[[  5  18]
 [-10  -9]
 [-37  23]]
=>
[[-10  -9]
 [  5  18]
 [-37  23]]

[[-17  25 -12  -1 -24  30  26  29 -35]
 [ 10 -22  10 -33  -6  37  18  27  -4]
 [  6 -14 -24   7  15  12  13  -4  -2]
 [ 32 -36  25   0  28 -20 -26 -23  45]]
=>
[[ 32 -36  25   0  28 -20 -26 -23  45]
 [ 10 -22  10 -33  -6  37  18  27  -4]
 [  6 -14 -24   7  15  12  13  -4  -2]
 [-17  25 -12  -1 -24  30  26  29 -35]]

[[  4 -11 -44 -33  24]
 [ -3 -15  24 -28  28]
 [ 32 -23  -9  14  35]
 [ 32  42   9   3 -40]
 [-21  28 -22  44 -34]
 [ 11  43 -34   8 -15]
 [ -7  38  47 -42  42]
 [-27 -22  33 -41  28]]
=>
[[ 32 -23  -9  14  35]
 [-27 -22  33 -41  28]
 [ -3 -15  24 -28  28]
 [  4 -11 -44 -33  24]
 [-21  28 -22  44 -34]
 [ -7  38  47 -42  42]
 [ 32  42   9   3 -40]
 [ 11  43 -34   8 -15]]

[[ 10  -5  -2   6   8   4  -3   8  -7  10  18]
 [ -3  13  13 -44  -6  18  13 -26   2 -26  -1]
 [ -2  -4   1  -6   5  13 -10   0  -4  11  14]
 [ -4   0 -11 -25  15 -17  11  12  12 -30  17]
 [ -5   5  10  13   5   7   4  -3  -6  -5  -1]
 [  6  24  27  18  10  10  -3 -16   2 -16 -11]]
=>
[[ 10  -5  -2   6   8   4  -3   8  -7  10  18]
 [ -2  -4   1  -6   5  13 -10   0  -4  11  14]
 [ -4   0 -11 -25  15 -17  11  12  12 -30  17]
 [ -5   5  10  13   5   7   4  -3  -6  -5  -1]
 [ -3  13  13 -44  -6  18  13 -26   2 -26  -1]
 [  6  24  27  18  10  10  -3 -16   2 -16 -11]]

[[ 16 -27  27   2  -4 -39  29]
 [  5 -19  10  -4   4  -1   3]
 [-25 -20 -25 -15  -9  12 -18]
 [-10   6  10   3   9   2 -10]
 [ -3  -4   2  -5  -2  -5  15]
 [ 16 -18   8  23  -2 -22  13]
 [ -5 -11  15 -17  -6 -24 -12]]
=>
[[ 16 -27  27   2  -4 -39  29]
 [-25 -20 -25 -15  -9  12 -18]
 [  5 -19  10  -4   4  -1   3]
 [ 16 -18   8  23  -2 -22  13]
 [ -5 -11  15 -17  -6 -24 -12]
 [ -3  -4   2  -5  -2  -5  15]
 [-10   6  10   3   9   2 -10]]

[[-21  -9 -30 -14   1 -16  16  -5  -5  22  21 -23]
 [-31 -23 -32 -26  -4 -17  21   5  -3  46  27 -35]
 [ -3  32 -29  -5  47  23  36 -15  39   1  18  14]]
=>
[[-31 -23 -32 -26  -4 -17  21   5  -3  46  27 -35]
 [-21  -9 -30 -14   1 -16  16  -5  -5  22  21 -23]
 [ -3  32 -29  -5  47  23  36 -15  39   1  18  14]]
